Each row was made from one small tree. The marks that hang from a mark follow it in brackets, in alphabetical order. Every link used is in the known rows. Write each row's tree.
Each row is shifted at random along 6 fixed directions that mean nothing.
Known rows:
Y[B[F[A V[H[R] S]]]]: [ -54   29  -90  -60   79   -8  132  -66   74  -16   71   -6  -48   16
  -14   45  -28  -61   17 -101  -34   85   47  -25   28  -21  -58   19
    8  -68  -39  -29   48   76   11   35  117  148  -66  -73  -52   23
   52  -36  117  -42  -26  -29   33  -57   24  -23  214   18  -52   14
 -111   42   45  -31  -81   -3]
R[V[H[M[L[T]]] S[B]]]: [  27   22  -22   89  -20   -6   28  -98   21  -23  -56  -28   37   54
    0    0  -62   63    0  -42   -1 -133   49   28   12  -50  -30   36
  -27  -58   43   -8   62   -7   60   35   11  -58   69   11    0  -21
   23  -23   59  -13   23    8  -38  -70 -131  -55   63   27 -112  -11
  -14  -46  -34  -22   22  -65]
S[B[F[V[M[H]] Y]]]: [ -32    2  -12  111    5  -55  -38   -5   21  -39  -36   33   87   58
   51  -19  -31   14  -35  -35  -21  -24   67   13   59    0  -63   -2
   19   22   23   58   28   47    2   19    6  111   32    2   80  -29
  -30  -15   34   31   33   20  -20  -74   58   -2   43  -53  -60  115
   -2   47  -78   69 -167  101]
K[C[W[M]] P[Y[B[F[A]]]]]: [ -96   35   23  -43  -59  -50  -96  121  -29  -25   72  -18   26   -2
   34  -20   28  -95   59 -119  -21   66  -93    8  -69   -5  -11  -16
  184   54  -14   53   23  -18   55  -13   64   35    4   -7   31  -37
  -29 -196    1   55  -16    4  -31 -143    3 -106  168   76  -35   76
   17  -54    9  -55 -113   34]
B[F[A[S] V[M]] Y]: [   9 -133  103 -109   76   82 -120  -76   61  164   55   98  259   64
   25   74  210  -20 -117   51  -72  165  142   -3  156  -40 -119   69
  -58   67   64  133  -75   76  -55  -95   68   59   81 -214  -10   14
   -4  -53   43   79  171  -53  -41  -16  -81   60   74  -69   48  110
  -31   11  -77  -43 -214   84]
V[M[H[R T]] S[A]]: [ 137  -15   77   30   12   15   22 -117   -7  -32  -65   61  156  127
   44    5  -27   35  -40  123  -60   -3   22  125   76 -104   -6   98
  -18  -20  -67  -66 -155  -82   21   77  -15 -133  -10  -32  -90   38
    9 -129  -27  -26  189  -67  -30 -124 -147  -28   15 -146  -20  -51
   29  -46 -163  154   64  -46]
C[W[B[F] Y]]: [-199  -46  -52  -37  -45 -119  -25  130   23  -30  111   60   -3  -28
  -34   -6   -3 -102   69 -202  -84   96 -171  -82 -217   81  -76  -86
  109  172   54   63   48   87   56 -135   32  117  134   30  -19 -160
  -71  -58  -55  163 -122  102  -97  -38  137    7  164   59  -62  156
    4   99   78  117 -128   53]
R[H[S[B] T] V]: [ 160   22   31  205  -73   53   -7  -40 -108  -70  -54  -86  159   45
  -28  -49 -150  -30  -71   11    8  -87    5  207   44  -66  -35   62
  115   -8   38  -11  -21 -162   37  110 -134 -195   21   49   40   17
  -32  -31   47   91   69    7  -70 -105 -189  -97  -11   41  -66  -48
   72   -4 -140   65  -44   15]
Y[B[F[V]]]: [ -11   12  -15   26  -25   23   47   -9   16    1  -12   -6    0   -7
    8  -10  -36   47  -16  -82   33  -16   39   13   71  -16  -68   42
   14  -37   61   42   92   -3   -3   10   30   44    1  -37   70    4
   36  -38   63  -10  -35   13   15  -19   42  -67   81   21  -37   56
  -33  -19   28  -26 -203   91]
M[H[S[A]]]: [  50  -29    5  -75  -83  -80   53 -133  -21  -63  -45  -45  -57   46
  -30  -31 -140   35  -78   37   -6  -26    4   68   41  -51   13   61
   12  -55   53  -47  100  -58   10   29  -52  -23  -44   36   -1   -6
   43   42  -29  -79  -40   -3    9  -22   17  -67   91   24  -70  -60
   -9   58   -5  -23   52  -72]
Y[B[F[A[S] V]]]: [ -39  -10  -24  -39   60   39   90  -43   26   34   58   12   10    6
   -5   35   17  -49  -17  -69  -22   99   58   13   78  -37  -84   43
   30  -42  -10    7   30   33  -18   30   74   92  -31 -128  -18   47
   45  -65   76   -3   27  -37   26  -22   59  -37  153    1   -3   29
  -87   39   21  -52 -123   70]
A[S Y[B[F[V]]]]: [ -19  -13   26  -61  -19   80  -20 -150  -31  -37    4   46   30   77
  -30   36    2  -44 -101   -8  -52   74   84  101   84  -30 -110   77
   45  -16   38   -1   70   26   -2   15   18   40  -42  -65  -41   24
    4 -154  -40   -2   19  -36   -4   -1  226   40   69   -6   26  -67
  -46   -2    6  -24  -71   -2]
A[S[B[F[V[M]]]] Y]: [  -7  -23   51   49   11   92  -99 -180  -21   -5  -41   74  144  132
   38   23   36  -35 -109   55  -64   24  121   96  135  -53 -105   69
    7   23   15   17   -2   13    5   42  -13   46   32 -106   -1   45
  -28 -111  -45   38  152  -43  -24  -23  206   39  -44  -63    3   -1
    1  -16  -87   37  -59   48]
R[V[H M]]: [ -69   27  -23   65   61   73   54 -118   67  101   -8   -3   75   90
   34   27   35   -6   16  -22  -16  -68  117  -33  132  -99   24   62
 -137  -54   27   32   90  -46   52   28   57   45   69 -131  -17   15
   45   58  131  -23  120  -42   -1  -67 -244  -88   66   28  -81    9
  -20  -97   13  -99   65  -14]
R[H[T] M V]: [  39  -26   46    9   93   25   38 -145   56  101    4   27  115  110
   40   74   13  -22 -170   31  -47   -7  126   14  128 -112   89  106
 -130  -75   12   50  -11   -5   16  -26   51  -43    2 -143  -43   52
   35    6  146  -49  201  -97  -22  -72 -572  -49   -2   -2  -46   58
  -52   38 -113  -84    4 -150]
M[H[T] L]: [  48  -44   25  -40  -46 -131   10  -94   -8   -4  -20   -7  -28   23
  -23   12 -159  -27 -101   -4  -16  -11  -53   10    1  -52   -5   37
  -80  -79    8  -19   14  -12   52    9   25  -44   60  -41    7   -7
   55   31   14  -64   18  -56   -2    1 -146  -60   87  -47  -61    3
  -11  122   -4  -63   10 -169]
C[K[W[M]]]: [  -6 -106   84  -37  -49   75    8  -24  -37   15   43  105   39   -4
  -75   10   47  -81  -64   -2  -76   43  -53   68  -71   -6  -56   75
   85   39   22  -21   13  -55  -33  -39   81  -83  -39   23   -2  -40
   27 -130  -89   25    2  -31  -16  -59   25   19   28  -46   -8  -31
    4   22  -22  -18  -63  -62]
V[M[H[R T]] S[A[Y]]]: [  12   51  -22  -18  -11  -50   54 -162   31  -77  -36   63   25  135
   10   11  -71   36  -63   42  -50   15   -3   42   34  -81   -9   70
  -22  -30  -44  -62   -1   16   65   66    7  -10  -42   15 -101  -22
   16  -73  -16  -74   46  -23   -9  -76  -28   -2   97  -94  -69  -75
   -6  -55  -54  119  100  -99]
C[K[W[B[F] M Y]]]: [-186   13  -36   98   52   52   57  -12   90   36   59   42  104   55
  143   26   89 -142   92 -117  -62   -6  -90 -108  -37   -7  -18  -76
   11  143   -1   47  -80   85   97    3   50  118  131 -136   18  -14
  -33 -102  -18   86  145  -14   -2  -48   66  -45  -12   -1  -99  183
   56   44  -26   11 -166   -4]
L[R[H[S] M] T[P[Y]]]: [ -15   27   37  -79    3  -70  -18  -55    6   52   15   39  -60   59
  -26   47  -96  -41  -82   13  -35   36   90   18 -115  -25    8   79
  -17  -77  -35  -31   29   11   18  -29   96  -95  -58    7  -20   12
   15  -58   20  -71    3  -66    8  -52 -250  -73   88  -53  -37  -55
  -68   -5   11 -107   16 -197]
B[F[A] Y]: [ -75   34 -105   20   93   -3   50   -6  120   -9   35   26  106  114
   93   54   76  -88   16  -32  -34   41   99  -54  112  -20  -40  -29
   27   68  -13   33  -51   78   51   32   78  210   32 -149    8   28
   -7   28  106   28  110  -46   18  -10   -3   37  104   16  -32   93
  -28  -20  -26  -62 -148   19]
C[K W[B M Y]]: [-150   -7  -46   30    8   35  125  -27   -1  -32   77  143  -35    7
  -28   21    3 -177    5  -96  -86   28  -53  -44  -77  -28  -77  -20
   57   50  -64  -69  117   58   37    8   95  109   52  -68  -38  -61
   -8  -71  -34   24   -2   -4    5  -13  189   15   73  -64  -92   72
    4  114   61  -47    5  -76]
S[A B[F]]: [ -37   55 -111  188   71  -33   55   -1   59 -138  -68   12   75  133
  143  -11  -42    4  -11  -16  -15  -53   63   35   78  -17   22  -18
   74   41  -61  -64 -115   10   44  115    2  132  -25  -26   17   65
  -27  -26   65    9  144  -41   18  -85   55  -24  -29  -76 -109  108
  -21  -21 -135   98  -21  106]
R[M V[H[S[B[Y]]]]]: [  27  -17   30   86   59   33   44 -116  -20  -31   59    0  133   87
  -83   36   14 -129  -64  -30 -128   90   47  153   38  -75  -13   75
   -8  -44  -26  -13  -56  -30  -32    7   36    6  -75  -42 -126  -30
    1  -15   62   46  106  -38  -40 -103 -299   15  130  -21   -9  -74
  -31   28  -73  -12   51  -96]
W[B[F[A V[H S]]] Y]: [  -8  -61  -71  -77   84  -23   80  -48   18   -4   81   88  -77   20
 -128   48  -33  -75  -85  -16  -88  140  135   13  -64    6 -175   32
   58 -109  -77  -57  116   96  -68  -27  158  156  -80  -76  -69  -25
   44  -64   22  -82  -85  -85    0  -48   72   77  187  -15  -17    1
 -127  106    5  -41   60  -43]
R[M[H[S[B[F[A]]]] L]]: [ -78   15   13   24  -95 -235  -21  -36   21  -49   44  -63   70   53
   10  -30  -93  -19  -25 -144  -30   68 -248   -1  -48  -10   22  -60
  -10  102   73  118  -55   69   46  -29  -72   79   55   47   16 -131
  -40    5  -16   95  -39  117  -67  -26  -98  -89  159   41 -106   72
   61   99   -8   98 -147   -7]
M[H[R] L[T]]: [  90  -18   71   31  -44 -102  -34  -78   10    1  -24  -27   62   29
   40   -3 -160  -47  -31   -2  -13  -79  -65   48  -14  -31  -14   12
 -108  -17    8  -20 -115  -46   74   29  -36  -46   91  -21   13   -2
    5  -34  -26  -11   71  -31  -24   -7 -144  -92   42  -57  -83   30
   23  109  -66  -19  -20 -157]
Y[B[F[A[S] V[H]]]]: [ -83   17  -58  -54   -8   -2   44  -67   59   64   10  -26  -12   -3
   31    7  -14   66   -1  -85   54   24   48  -74   99  -34  -45   27
  -33  -35   86   77  162   62   24    1   31  111   38  -92   42   13
   56   12   99  -27  -37   29   20    2   70 -112  154   57  -87   78
  -53  -22   76  -79 -173  100]
B[F[V[H[R] S[A]]]]: [  46  -86  -23 -170   36  -14   -2 -125   80   49  -11   28  -26   60
   -4   36   -3   75 -102   21  -17    8  128  -40   27  -11  -60   61
  -50  -57   44   22   80   17  -34  -62  139   -7  -34  -31   16    2
   49  -18  102  -79  -14  -54   -4  -75  -69   37   65   25  -64   37
  -93   10  -25  -34  -42  -18]
R[V[M[H[S]]]]: [ -19   24  -25   -6   18   -1  122 -130   15  -44   -8  -14  -53   83
  -50   22  -56  -18  -56  -25  -58  -45   75   53   58  -64   10   58
  -43  -89  -19  -45   87  -35   15   31   67    3  -79    5  -47  -22
   38   -7   98  -75   -3  -49   15  -79 -108    9  126   16  -73  -98
  -49    2    5  -82  122 -110]
K[W[B[F] M[H] Y]]: [-110   63 -136   86  -70  -85   46   21   10  -25   73   11  -68    6
  -29  -54 -175  -71  -46 -127  -45   27 -105  -15  -97  -24  -94  -51
  103   44  -33   -7  164   -6   54   33   38  124  -22   -1   23  -99
    9   -6  -65  -14 -130   15    7  -24  141  -32  123   50  -82   34
   10   24   46   19   -4   21]
Y[B[F[A[S]]]]: [ -62   59  -56   39  -10  -64   91   84    7 -140   39  -46   28   27
   12    4  -33  -60   85 -141  -31   83  -92   63  -36   37  -22  -40
  141   66   -7   13  -64   48   35   34   21   94  -61   52  -31  -28
  -29 -143   38   82  -47   33  -15  -84  146  -38  191   34  -39    4
  -18    0    8   89 -163   84]
K[P W[B]]: [  -2  -76    9  -13  -72   68  -74  -22   28   48  -65  -12   33   53
   93  -37    3   81  -30   50   12 -153   89  -23   13  -42   31   33
   38   -3   56   30  -12  -83   45    4   42  -41   18  -36  116   69
   36  -95   -1  -33   92  -71    5 -140   26  -87  -51  125  -98   85
   50  -96  -79  -43 -131    0]
K[C P W[M Y[B[F[V]]]]]: [-179   44  -53 -118  -52  -87  -67   42   40   39   92  -40 -109    4
   43   -9  -31  -25  -24 -178  -41   17 -101 -132 -128    4    0  -34
   97   -5    4   82  136   88   61  -75  134   76  -35  -15   44  -56
   20 -189  -14  -61  -94  -24   19 -148   64 -112  169  132 -108  119
  -28  -57   39 -116 -109  -40]
S[A[Y] B[F[V[M]]]]: [  27  -35   -8   87   45   53  -67 -105   13  -47  -66  111  117  121
   27    0   -7   59 -197   82  -23   33  187   95  158  -50  -75  101
   23  -40  -14  -33   20    2  -52   51   18  119  -63  -47   25   45
    9  -45   25  -50  102  -69    6  -38   36   34  -37 -153  -39   53
  -60  -36 -137   33  -24   88]
T[P R[H] V]: [-119 -122  -59  -31   63  -47  -12  -16   58  139   48   27   72   45
  110   68  -10  -19   40  -71  -54  -77  111  -95   37  -22   37   20
 -143   43   32   22 -163  -61   64  -24   -6   73  123 -129   27   76
  -11  -50   67   78  158  -82  -12 -143 -183  -83   82   44  -59  110
  -25    6  -16  -43  -94   27]
L[R[H[S] M] T[P V]]: [ -76   -1   -4  -21  -17  -56  -17  -53  -12  203   92   28  -44  -16
  -45   16 -109  -13  -50  -91    4   46   30  -36  -72  -59  -84   89
  -74  -38   34   39   70  -57   36   -4   33  -99   66  -85   21  -20
   30   35   23   13  -21    2   -2   13 -243 -153  146   21  -41  -19
  -51  -25   68  -88  -20  -77]
W[B[F] M[L] Y]: [ 106  -39   50   83  -17  -28  -42  -51   -6   57   -8  106   79   60
  -57    3  -98    5 -134  -10  -30   71   29   40   50  -58 -156   28
  -63  -62  -39   32   74   25  -53  -42   69   69   62 -142   52  -24
   21 -110  -42  -59   33  -64   -9   -9   -6  -33    5  -85  -49   92
   13   27  -58  -28  -46   -7]
M[H[T[R]]]: [ -60  -43  -33  -38  -55 -141   18  -42  -26   18   99   11  -48  -58
  -95    6 -118  -68  -27 -125  -51  100 -102  -26 -128   12  -50   43
  -23    9   70   19   83   -1   68  -60  -12   14   53   18  -47  -96
   19   70  -33   42 -111   41  -31   -2 -106  -67  213   31  -36    2
  -41   97   88   51  -23  -56]
B[F[A V[M[L]]] Y]: [ -28    0  -42  -11   58   -4   23   -7   53  -15   58   47  124   82
   -2   41   63  -88  -96  -26  -62   94   78   28   78  -26 -109   -2
   36   29  -37   31  -44   60  -20   34   99  137  -46  -85    8  -25
  -10  -18  100   31   37  -49    4  -33    0   89  135  -56   -3   21
  -35    8  -34  -54 -129   39]
F[V[M[H L[R]]]]: [ -86  -20   93  -28   74  -14    5  -62   50   71   59    6  152   55
   94   39   64 -136  -47  -84 -105   45  -23  -13    5  -37  -14  -14
 -116   37  -35   25 -157   32   40   17   36   32   82 -137    6    2
  -38  -74   42   75  164  -49  -18  -73 -202  -41   22  -82  -15   88
   -2   92  -52   33  -73   15]
V[M[H[S] L]]: [ -15  -55  116  -52  -51 -134   -9  -81   -3   -2   33    4   60   65
  -72   20  -34  -43  -39  -43 -103   87 -154   44  -29  -32    9   28
  -85    7    9   39  -62   38   -2  -63   39   -6   17   10  -50  -86
    6  -36  -44   25   15   10  -45  -82  -84  -32  144  -56  -27  -29
   20   66    1   75  -13 -102]
P[C[K[W]] Y[B[F[V[M]]]]]: [-136  -50   47  -57  -17   49 -114  -41   44   69   39   53   -1  -37
  -11   36  126  -22  -22  -43  -18   75   19    5  -58   17  -55   49
  119   16   51   15  136   77   19 -108   91   42    8  -25   32  -58
   33  -78   31  -33  -37  -10  -21  -33    6   60   61 -109  -13   74
  -44   40   76 -122 -135  -42]
A[Y[B[F[V[H[R]]]]]]: [ -55  -26   46  -13  -31   35 -117  -50   21   29   59   40  137   14
  -34   11   22  -45  -33 -102  -28  126   -5   30   28   13  -97   54
  -17   54  123  102   58   45   23  -75  -25  136   75  -39    7  -62
  -20  -70  -35   88  -29   53  -55    2   -9  -44  112   15   10   61
  -15  -25   32   53 -218   45]
P[C[W] Y[B[F]]]: [-168   83 -108   38  -43  -26  -18   34   23  -32   34   -3  -97  -20
   12  -19  -33  -85   62 -111   21   -2  -24   13  -77  -12  -55  -20
  219   33  -15  -65  211  -16   95   23   29  102   26  -16   49  -53
    8   24   67   -8  -99   37   -8    6  127   16   97  -29  -35   41
  -30   15  141 -106  -29   24]
L[T[R V]]: [  -4  -59  -13  -27   63   28   67  -96   -1  106    1   63  -31   27
   -7   51  -57   -3   -9   10  -33  -52  180  -10  -41  -25  -99  105
  -79 -124  -21  -68    6  -85   11    4   49  -67   17  -93   -3   62
   59  -34   56  -70   60 -115   30  -17  -55  -56   56  -62  -52   12
  -98  -32  -29 -105   29  -88]
V[H[T] S]: [  60  -86   19 -121  -37  -35   -7 -118  -11   84    3   53  -43    1
 -134   27  -41   53  -24   34  -26   67   25  -15  -68  -45  -82  125
   -7 -107   56    0  169   -5   11  -64   97 -143   45  -27  -70  -29
   96   40  -12  -49  -55  -15  -44  -58 -115  -57  141   26  -25  -63
  -55  -48   47   36   35  -98]
F[A[S] V[M[H]]]: [ -98   32   -1 -140  -15  -37   34 -105   32   -6  -38  -35   73   73
  111  -10   23   30  -64    2    5  -12   50  -31   61  -52   20  -23
   -8   13   22   44   50   46   44   74  -62   37   -3  -27   41   12
  -16  -67   75   -5   35    3    6  -50  116  -82   80   -1 -120   24
   11   -1  -27  -44  -37  109]

Write each row's tree:
[-128  -12  -37  -39  -97  -24  -38    0    3  -35  -19   30  -82  -17
   12  -24   -5   -1   18  -55   27 -122  -45  -23 -123   16   -9   -7
  166   68   62  -34  208   -2   74  -42    4    5   70   80   95  -85
   -7  -36   14   -3 -104   61  -33  -11  196   -5    6   -1 -114   57
   26   20   87  -92  -50  -25] -> P[C[K W[Y]]]
[  14  -14  -12  -75   43  -54   23 -171  100   65  -18   17    9  101
   43   52  -33    5   47   25  -41  -53   32  -71   -8  -74   27   40
 -132  -66  -15  -14  -33   41   67   -5   93  -21   64  -88  -76   34
   53  -11   39  -58  115  -44  -15  -99 -168  -76   80   17  -99    9
  -27  -28  -16   -3   30 -162] -> V[H[R[M[L[T[P]]]]] S]
[-136   54  -11  -73   -7    7   42  -54   20   14   56   42   80   38
   -5   -3   54  -30  -46  -82  -16  113   -7   -9   26  -46 -121   14
   83   15   10   38   84   74   30   81  -40  120   -1  -58    6  -41
   -6 -105   18   47  -54   48  -23  -12  118  -54  165   -8  -36   -5
  -18  -53   24   43 -111  137] -> F[A[Y[B]] V[M S]]
[ -92   17  -68  102  147    7   43  -39   65   44   52   53  109   83
   55   31   39 -124    9  -32  -63   83  123  -30   92  -54  -84    0
    8  -14  -79   13  -11   67    0   81   81  218   29 -170    2   45
    3   31   98   29  140  -48   15  -67    9  -10  106  -68  -28  115
  -68   57  -63    2  -73   97] -> S[B[F[A V[H M] Y]]]
[  40  -44    3 -127   47   18   -6   30   33    1  -37   23  107   91
   68    5   30    6  -60   58   15   26  180   25   61  -12  -80    5
   96   -3   18   70   13  -25  -58   15   35   48  -32  -36  105   32
  -15 -143  109  -16   38  -61   -6  -76   24   22   58   -5  -12   78
  -37    7 -115  -85 -179  110] -> B[F[A V Y]]
[  53   40  -86  133   86   70  145 -190   -2   12  -28   46  -18  115
  -59   34  -93  -13  -91   62  -39  -55  151   78  134 -159  -66  119
  -48 -188 -124 -139   70  -81   16  163  120  -48  -55 -123 -104   67
  100   29  137 -126  120 -126   28  -84 -183   -9   95  -94  -79 -126
  -77  -56  -50  -86  255 -106] -> R[V[H[T] M[L] S[A B]]]
[ -43  -19   22  123   30    7   -9   25   37    7   29   -1  162    8
   61   -7   49  -33   33 -109  -35   46  -30   11  -23    7  -76  -41
   -7   84   26   96 -108   49   26  -15   21   70   92  -79   55  -37
  -47  -51   33  125   76   21  -37  -69    0  -51   14   41  -43  143
   37    1  -55  159 -216  161] -> W[B[F[V[M]]]]
[-139   14 -128  148   -1  -94   -6   15   52  -47   71   81   14   25
  -31    0    1   -2  -64 -144  -34  105  -42  -38    3   23  -90   12
   63   87   52   13   47  114   41   -8   15  202   24  -28  -37  -78
   -9  101  -24   66  -58   78  -20   18   63   18  152  -32  -75   94
  -57    2   34  100  -55  106] -> S[A B[F Y]]
[-103  -62   -4    6   55   64  -26   -8   28   36   51   47   71  -18
   63   22   92 -125   21  -28  -37    0   27    7  -60  -19  -61  -20
  148   78  -34  -36   20   27   41  -10   54   79   92 -102   47   -7
  -21  -77   66   55   84  -29  -28  -35  107   19   -8  -53  -51  133
   -1  104  -12  -61  -93   28] -> P[C[K W[B[F[A V]] Y]]]
[ -88  -27  -15  -62   32   43  -66  -19   32   69   42   61  -23  -12
  -11   30   47  -87   -5    4  -13   83   93   36    0  -43  -66   55
  167  -24  -39  -72  162  -20   20  -29   77   92   23 -122   12   17
   48  -11   74  -47   14  -49   -9    2    4   38   85  -99   26   55
  -82   52   73 -166  -14  -16] -> P[C[W] Y[B[F[A]]]]
[-131   95  -97   44    4    7   61  -70   58  -67   13   21  -33   85
   22   17  -47  -55   -3 -105   -3   13   38  -20   71  -20  -51   15
   25   -7   28    7  128   63   71   47   30  217   -5  -56   20   -8
   14  -21   31  -26  -35    6   29   24  134  -24   99   40  -37   16
  -39  -53   70  -31 -115  -13] -> A[Y[B[F]]]
[ -93   28   10   79   54   92  -34  -50   67   22  -18   14   56   34
  116   44  121  -81   79  -11   13  -20   85   21   56  -22  -16   18
  104   16   -7  -35   25   38   76   14   46   90   64 -129   50   49
   13  -68   81  -28  134  -54   12  -23  -13   12  -32 -105  -20  104
   -8   27   17 -134 -122  -35] -> P[C[K] Y[B[F]]]
[  19   -1   37   46   31   85    7  -30   19   65   20  -50  202   15
   66   -8   32  -28   51  -53   17   63   24   44  118  -72  -59   28
    3    9   50   85  -38  -18   -4   38  -41   62   88 -146   49   51
   11  -46   65   77  128    9   -5  -31  -35 -138   85   -3   -1  106
    5  -13  -39  -12 -258  138] -> Y[B[F[A V[H[M S]]]]]
[ -98   -2   -2  -67  -38  -15  -24    9    6    8   62   51   66   10
  -58   -3   18  -42  -19  -75    3  151  -22   14    1   -2  -76   41
   96   36   74   48  101   32   20   -5  -61  161   27  -31    6  -39
    8  -65  -37   56  -82   57  -35   33   64  -86  186   33  -12    6
  -31  -48   50   -4 -114   84] -> F[A[Y[B]]]
[-186   29 -108  -88   49  -19   62 -132  129   35   17   69  -76   93
   52   47   17   46  -80  -75   14   62   77 -140   92  -41    7   53
  -70  -30   68   11  160  122   60  -25   48  228   20 -139  -27   21
   61   37   45 -103   -1  -14   45   55   10  -55  102    8  -88   91
 -108  -52   81  -84   -5  -17] -> S[A[Y[B[F]]]]
[ -17    7  -78    0   32   40   73 -220   35   38   -2    0  -39   69
  -27    8  -50  -32  -54    1  -11    6  110  -25   99  -86 -112   50
   -2 -102    0  -34  143   31   -5   67   20   80   22 -156   33   60
   67  136   67  -64   44  -16   50   27  173  -29   80   21  -81   19
  -50   35   18 -111  -42  -17] -> H[S[B[F[A V] Y]]]
[  32   71   39  173  -40  -26  -10   50  -24   28    9   37  154   80
   37  -24  -88  -78   -3  -95  -14   41  -97   52   78  -68 -114  -16
   12   37  -34   44  -14  -35   23   51  -43   62  112 -141   53  -14
  -27 -158  -57   53   85   -8  -21  -13   -4 -114   21 -102  -23  100
   74  -13  -44   -8 -123   64] -> W[M[L] Y[B[F]]]
[ -60  -12  -51 -115   70  -43  109 -149   56  -34   34  -41  -39  100
  -30   48  -26 -105   23  -17  -94   88   26  -12  -44  -44   53   32
  -30  -79  -31  -68   38   46   23   -2   94   63  -58  -52 -119   28
   51   61   55  -57   43  -63   22  -99  -44  -55  148   24  -70  -42
  -79   13   32  -28  126 -126] -> V[H[S[A]]]
[ -78    9 -104 -103  -64 -129   26 -119   -1  -64  -29  -67  -36   70
   16    0 -142   77  -10 -108   22   24  -92  -75 -168  -34   56  -14
  -14  -23   82   53  -14   37   81  -59  -83 -133   47   65  -21  -31
   -3  -49   97   15  -35   29   -8  -84   15 -137  151   43 -202   34
   18  -52   26  -44  -78  -64] -> H[S[A] T[P R[M[L] V]]]
[-181  122 -135  -68   56  -19  111 -170   48  -61   39  -31   -2  107
   -1    2  -41 -117  -51  -52  -36   86   82  -31   28  -79  -37  -17
   26  -84  -68  -33  183   96   44  146   16  233  -92  -37  -16   -7
   18   69  130  -51  -48  -10   49  -40  176  -59  190   -4 -121  -51
  -55  -31   58  -79   58   25] -> F[A[Y] V[H[S[B]] M]]
[ -69  -39    3 -148    1  -52   51 -118   41   53   67    4  -31    1
  -51   26   17  -39  -56 -111  -64   35  -29  -62 -100  -31  -72   19
  -43  -50   41   12   96   78   21  -24   76   -7   42  -48  -14  -54
   34   17   10   -2  -57   18  -17  -40  -66  -16  123   40  -37    5
  -71   53   73  -10   -5  -36] -> F[V[H[M[L]] S]]
[  62   52   18  -14  -76   50   -6 -137    4   35  -34  -34   30   70
   28  -26 -126   15  -77  -20   35 -132   50   56    6  -57    0   72
  -51  -21   64  -35  105 -125   37   58  -55  -69   61   -4  114   32
   -1   -1    1  -39   31   33   -1  -10 -191 -127  -17   46  -63  -36
   13  -53   -1  -63  -22  -29] -> L[R[H[M S]]]
[  65    8   39  -75  -11    5    9 -151   33 -100 -102  -97  123  136
   65   -1  -34    2   52   41  -36  -74   52   58  -14  -56  117   14
  -54  -57   38    3   -3    4   21  -10  -22  -31   17   45   13   36
    2  -12   38  -36  118  -26    4 -126  -39  -98    8   10  -82    2
   28  -57  -59  -26  -50 -111] -> V[H[M S]]
[ -67  -59   20  -21  -71  114   -2   15  -24   -8  -27   63   30   25
   70  -15   79  -50   21   17   18 -127   56   -1   49  -24  -31   27
  112   71   54   -4   46  -92   36   40   52  -43   48   -2   91    9
   -9 -116   43   45   60  -17  -15  -79  119    6   -4   -8  -72   72
   53   34    2 -132 -158  -23] -> C[K[P[Y[B[F[V]]]]] W]
